The symbols move the objects like this.
Zok: p>., y>Mel, b>., d>Lep, s>Sus, a>.
Rol: p>., y>Dob, b>., d>., s>Dun, a>Lep
Nal: p>Por, y>Mir, b>Nul, d>Nop, s>Peg, a>Ror
Fup: p>Zep, y>Dul, b>Vot, d>Kig, s>Bup, a>Sen
Kag: p>., y>., b>., d>Dob, s>Dis, a>Mel
Vog: p>Doz, y>Bup, b>Gir, d>Tig, s>Dul, a>Pim
Dup: p>., y>., b>Dob, d>., s>Sop, a>Faf
Dif: p>., y>Faf, b>Lep, d>., s>Fet, a>.
Zar: p>Dul, y>Zep, b>Nop, d>Nul, s>Doz, a>Vok
Lep: p>Bup, y>Doz, b>Dif, d>Zok, s>Zep, a>Rol
Guv: p>Dis, y>., b>., d>Paf, s>., a>Mez
Rim: p>Nop, y>Vot, b>Dul, d>Por, s>Gir, a>Tef
Gir: p>Faf, y>., b>Vog, d>., s>Rim, a>.
Ror: p>., y>., b>Dis, d>Sop, s>., a>Nal
Tef: p>Sop, y>., b>Paf, d>., s>., a>Rim
Tig: p>Mel, y>., b>., d>Vog, s>Mez, a>.
Vok: p>Paf, y>Dun, b>Sop, d>Dis, s>Dob, a>Zar
Dul: p>Zar, y>Fup, b>Rim, d>Mez, s>Vog, a>Paf
Sop: p>Tef, y>Vug, b>Vok, d>Ror, s>Dup, a>Nop
Faf: p>Gir, y>Dif, b>Doz, d>Peg, s>Nop, a>Dup
Peg: p>., y>., b>Mel, d>Faf, s>Nal, a>.
Paf: p>Vok, y>Sen, b>Tef, d>Guv, s>Pim, a>Dul
Dun: p>Sen, y>Vok, b>Vug, d>Sog, s>Rol, a>Zep
Bup: p>Lep, y>Vog, b>., d>., s>Fup, a>.
Mir: p>., y>Nal, b>Sus, d>Fet, s>., a>.
Doz: p>Vog, y>Lep, b>Faf, d>Mel, s>Zar, a>Dob
Vot: p>Fet, y>Rim, b>Fup, d>., s>., a>.
Fet: p>Vot, y>Nop, b>Zep, d>Mir, s>Dif, a>Vug
Zep: p>Fup, y>Zar, b>Fet, d>Sus, s>Lep, a>Dun
Sus: p>Kig, y>Nul, b>Mir, d>Zep, s>Zok, a>Sog
Dis: p>Guv, y>Sog, b>Ror, d>Vok, s>Kag, a>Nul
Nop: p>Rim, y>Fet, b>Zar, d>Nal, s>Faf, a>Sop
Sog: p>., y>Dis, b>., d>Dun, s>., a>Sus
Vug: p>., y>Sop, b>Dun, d>., s>., a>Fet
Nul: p>Mez, y>Sus, b>Nal, d>Zar, s>Mel, a>Dis
Mel: p>Tig, y>Zok, b>Peg, d>Doz, s>Nul, a>Kag
Mez: p>Nul, y>Kig, b>Por, d>Dul, s>Tig, a>Guv
Sen: p>Dun, y>Paf, b>., d>., s>., a>Fup
Dob: p>Pim, y>Rol, b>Dup, d>Kag, s>Vok, a>Doz
Pim: p>Dob, y>., b>., d>., s>Paf, a>Vog
Por: p>Nal, y>., b>Mez, d>Rim, s>., a>.
Kig: p>Sus, y>Mez, b>., d>Fup, s>., a>.

The rows follow the links: the fewer symbols apart two objects are, the more alike their rows tend to be.

Each row is also shifted at random along 5 hidden directions that mean nothing.

Some objects, each with a row of numbers:
Guv: 0	-94	102	-33	-35	0	-1	10	-6	117	53	51	-75	-108	71	18	-17	17	-42	-42	-70	-22	-87	101	23	-56	65	44	31	-89	-31	18	-103	-9	23	30	0	-33	-20	8	-90	-56	-17	-13	43	96	2	30	-34	30	8	-10	42	1	0	-33	38	47	-77	13	-28	-92	-105	-190	-69	66	-7
Dis: 6	-4	70	21	41	-12	-32	114	-29	82	11	-19	-39	-38	44	-5	-17	19	44	-34	10	-1	29	118	-81	-23	129	-28	-117	102	-48	-127	-99	7	79	32	56	12	-94	74	-44	-109	10	-46	-52	-22	-54	-15	18	-67	33	-25	-9	22	-17	29	63	53	8	18	-47	-15	21	-196	176	114	-8
Tig: 78	-95	73	-122	-11	-69	-34	22	15	60	-16	29	16	-35	75	75	-4	-29	96	-142	-18	111	2	201	-59	58	113	46	100	-99	-217	53	-52	-129	20	142	26	-89	131	-32	87	-1	-79	-145	25	86	18	118	1	144	70	-22	48	-12	119	-34	50	-41	-49	59	-43	-37	-63	88	-63	2	-263
Lep: 61	31	-61	-57	104	17	-25	3	99	85	41	-22	125	-28	73	-27	-98	-13	-34	-9	29	40	-69	214	-87	52	148	3	52	-41	-183	74	46	-62	44	230	82	54	93	-93	89	57	38	-80	98	117	-20	88	1	110	6	-5	22	9	77	-41	102	86	-89	-5	48	19	-145	-268	-74	-102	-270
Sus: 149	13	77	-91	35	-1	-19	-1	27	2	59	20	-28	-39	115	-69	7	-71	-150	-65	-33	5	-169	-17	189	79	1	292	143	-362	10	164	33	13	11	-42	7	23	-6	-237	32	44	2	-63	103	180	3	52	-133	111	16	104	95	-45	26	22	48	-3	-117	45	2	41	-96	-67	-153	-237	-158
Bup: 18	48	-98	9	-10	-65	-19	-8	72	50	57	22	2	8	1	-1	-90	51	55	-73	-23	-6	162	-53	-56	0	54	-52	-86	125	41	-135	19	-17	9	-104	51	8	21	11	-11	-48	102	59	-19	-68	-62	28	67	7	-1	-72	-112	-72	-5	48	-34	17	-41	-80	22	24	124	-161	77	-4	89
Dup: -95	42	-38	38	-9	-41	-9	-22	-43	105	-41	-14	69	-6	-63	2	-60	93	49	24	-37	9	56	57	-36	-23	9	-101	-142	139	-60	-134	3	4	20	-28	0	-21	5	58	-63	-102	7	10	-24	-63	-17	-45	68	-79	-11	-30	-19	40	-31	-33	-10	47	20	-16	41	-46	69	-116	12	76	28
Faf: -40	36	-15	-36	42	20	-12	18	2	5	-14	3	97	59	-49	42	3	-17	-32	80	-2	-11	-74	16	-9	-26	15	22	24	16	-20	37	65	15	-21	74	-51	70	29	-34	84	21	11	-4	54	-4	42	-2	10	-12	-38	83	26	-16	10	-55	-28	-12	50	34	69	8	-31	-82	-43	-126	-47
Dob: -79	35	-11	42	-31	-58	-29	-52	-74	-70	-89	-6	4	24	-139	80	74	47	79	77	122	51	43	-55	-38	45	-101	-126	-44	89	-12	-43	-40	14	-19	22	-75	-92	20	93	-25	68	-52	90	-60	-167	-1	-46	93	-44	-38	16	-68	46	-68	-33	-43	-19	80	-7	-25	58	23	378	-25	70	82
Zok: 106	19	48	-84	-33	-48	-2	-2	72	138	-17	50	25	-40	80	-23	-114	83	-80	-97	-68	-49	-134	-3	159	-67	26	160	-29	-209	67	25	15	65	-9	-58	-12	26	13	-128	-71	-73	75	65	29	103	-18	22	-90	40	-45	84	-3	-73	-7	-18	25	28	-90	67	45	-46	-59	-332	-177	-158	19
Zep: 47	28	-38	13	78	41	-19	36	48	-121	46	-55	9	67	34	-55	29	-80	-48	57	95	-9	21	-15	-76	70	48	-2	43	45	15	54	48	29	14	117	86	90	-25	-31	82	131	34	-23	29	12	-33	-2	22	27	28	-14	-21	-7	-16	37	46	52	-11	-68	5	70	-36	-49	126	-59	-69
Vok: -58	-23	30	58	73	65	-8	33	17	50	63	-25	13	-64	32	-10	54	-50	-27	100	77	-1	-37	159	-101	11	128	-119	-2	83	-143	21	-16	-18	10	271	56	3	55	69	34	50	-28	-41	51	32	5	12	73	-35	7	-11	72	102	-20	-39	51	20	-15	-16	-13	-18	-120	-38	35	111	-164
Nal: 11	-7	83	-16	-34	23	29	28	-31	-79	-46	-25	-14	41	5	-10	53	-40	-80	45	-15	-45	-108	-85	60	-50	-88	122	55	-96	95	99	1	62	5	-39	-82	48	-76	-27	38	9	-39	-21	21	40	63	-33	-98	-8	-43	98	83	-41	-2	15	-11	-56	23	57	-18	14	-43	59	-7	-72	56
Sog: 10	-6	-11	54	-90	11	14	-65	-9	-20	-97	-2	-95	21	-35	-39	55	70	-11	-4	37	-35	-63	-15	20	-18	-187	-97	-70	-20	81	3	-70	62	24	-11	-68	-107	14	132	-145	61	-49	89	-99	-11	40	-47	-38	-46	-65	-4	-23	16	-58	31	-1	60	71	45	-13	6	-90	270	-69	156	162
Gir: -97	-22	-87	-21	-53	-35	9	-10	6	-50	-14	-18	65	50	-109	96	-10	2	12	29	-15	-5	46	-64	-60	-37	-15	-67	53	143	55	-13	19	3	10	-42	-68	14	-3	19	51	33	23	20	29	-50	22	0	15	-13	-1	-13	-23	-12	-14	-38	-88	-93	57	-7	22	-49	29	-4	25	-7	122
Rol: -19	64	-38	59	-11	-22	-20	-31	-14	35	-36	19	-6	-31	-28	-62	-93	111	39	-6	65	9	81	14	-32	27	22	-127	-163	105	-13	-151	-22	-8	20	-45	31	-56	14	7	-76	-41	50	72	-51	-75	-88	-41	80	13	-53	-50	-107	16	-7	18	2	61	10	-75	-13	20	56	-28	23	72	45

From each start, follow one symbol. Which object do you reach?
Answers are names.
start -62	-14	-6	-5	63	63	-12	26	-43	72	55	-9	51	-64	21	1	-19	-27	-74	72	-77	-26	-47	107	24	-36	85	10	-22	-23	-116	-14	13	18	-6	70	60	54	-36	-18	11	-94	-19	-57	67	115	0	-14	5	-38	25	27	66	46	-9	-30	15	59	-59	-35	5	-55	-36	-279	-27	-5	-137
b
Vok
start 9	13	-101	-6	-12	39	23	-76	53	15	-19	-11	81	28	-22	-31	-34	16	-56	40	2	-4	-112	39	37	-10	-60	17	44	-44	-22	85	50	15	1	81	-29	49	74	-7	38	78	4	-2	34	88	36	34	-52	6	-41	51	26	4	6	-35	21	28	7	19	72	-33	-100	-83	-161	-83	-19
b
Lep
start -19	-50	25	42	32	11	14	-16	-9	79	98	25	-37	-54	18	37	52	-21	14	-1	-22	26	44	84	-34	57	61	-37	-1	10	-132	-3	-19	-59	-41	76	85	-89	46	9	-24	-44	-45	-40	37	37	-19	23	60	15	36	-60	22	46	11	-16	-26	6	-65	-88	-37	-28	16	34	6	109	-113
s
Pim
start 0	-26	-48	9	-38	24	22	-44	118	1	72	22	-50	-16	50	-2	16	-28	-51	-19	-11	-8	-6	-64	27	15	-39	-22	51	-78	58	43	41	25	-30	-24	20	10	24	-37	-18	37	60	27	63	56	27	37	-2	50	-8	-34	13	-25	-22	16	-8	-15	-35	-60	12	-29	-33	-70	-63	-44	21
d
Kig
start -83	-31	-22	32	-28	-19	-17	-25	-13	41	11	-8	-27	-73	-57	80	-14	27	11	13	24	5	0	21	-32	-3	-9	-100	7	13	-29	-1	-49	-36	-40	59	-41	-87	36	10	-17	16	0	36	12	-13	19	6	45	-14	2	-30	14	13	-26	-48	-46	-5	-7	-29	36	-22	-59	40	-82	33	37
p
Dob
start 31	-18	125	-86	-4	11	25	-23	54	59	-8	28	-40	-14	86	31	60	-36	-30	-65	1	14	-171	42	115	-31	-37	149	70	-260	0	107	-41	58	-9	48	-38	-45	46	-14	-32	-35	-52	20	21	85	84	11	-89	32	-38	91	82	-21	3	-69	19	-76	-36	110	-9	-21	-85	48	-161	-60	-55
d
Zar
start -38	15	-31	-18	40	-48	-50	72	3	-105	15	-37	32	28	-83	147	24	-19	40	20	78	17	58	-49	-140	33	55	-80	89	150	-3	59	16	-60	20	101	-34	36	-1	11	144	91	33	-22	29	-82	0	25	72	7	28	-42	-11	-40	-4	-20	-70	-59	50	-8	-28	42	-12	123	101	-2	9
p
Doz
start -23	72	5	-17	31	-66	-1	-26	24	16	17	0	38	6	-36	70	-30	28	30	9	16	15	-14	-63	70	50	-24	86	20	-116	57	27	33	-1	-52	-19	-35	12	57	-107	-1	-10	23	81	56	-92	33	11	5	-3	-14	103	0	-29	18	-57	-74	-30	-12	40	37	3	40	-2	-130	-156	9
d
Mel
start -68	-60	-42	34	16	58	51	28	-6	-184	3	-75	38	81	-60	51	53	-78	-12	107	28	-48	40	-101	-114	-3	-16	-86	96	157	69	90	47	20	0	35	-46	58	-51	42	115	129	23	-39	51	-25	69	-17	-4	-40	42	-5	53	16	-27	15	-55	-68	34	-14	-16	57	22	111	151	15	93
s
Gir
start 61	-6	62	-70	-12	-57	-24	19	15	81	-42	25	43	-17	38	0	-51	31	42	-78	-6	51	-36	61	38	-16	70	105	-4	-98	-32	-34	-25	14	7	21	-37	6	40	-54	-7	-93	-12	7	16	-18	25	42	-8	34	-22	53	21	-59	40	-17	7	-2	-1	66	23	-4	15	-102	-42	-88	-61
p
Tig
start -33	-36	10	-1	9	42	5	-3	88	-9	103	2	-31	26	46	90	65	-73	1	-34	-24	23	-21	7	-8	54	20	-19	115	-48	-11	64	21	-23	-50	101	29	-13	80	-15	64	13	15	-28	50	54	56	49	29	43	42	-10	57	-1	-5	-29	-25	-51	-32	4	-19	-8	-33	19	-23	0	-62
p
Zar
start -80	-56	10	25	-2	9	19	-47	-43	-10	25	-4	2	-59	-31	20	25	-31	-74	65	-63	-26	-32	-54	78	-2	-56	-32	53	-36	22	34	35	-12	-41	-67	5	-57	-48	-40	-5	-5	-28	-21	57	55	12	-4	19	-38	40	-16	53	57	-21	-52	-66	-25	-25	-34	-8	-39	0	42	-48	14	31
a
Rim
start 6	-58	54	-56	-43	3	-4	60	78	87	76	45	-55	-56	61	30	-21	7	5	-99	-63	-38	-20	2	3	-117	108	9	36	-21	54	-1	-41	48	5	17	-3	21	-25	35	-48	-99	64	1	29	44	54	16	-34	2	4	-2	27	-63	-14	-45	26	-23	-30	45	-22	-81	-36	-283	9	-2	27
a
Guv
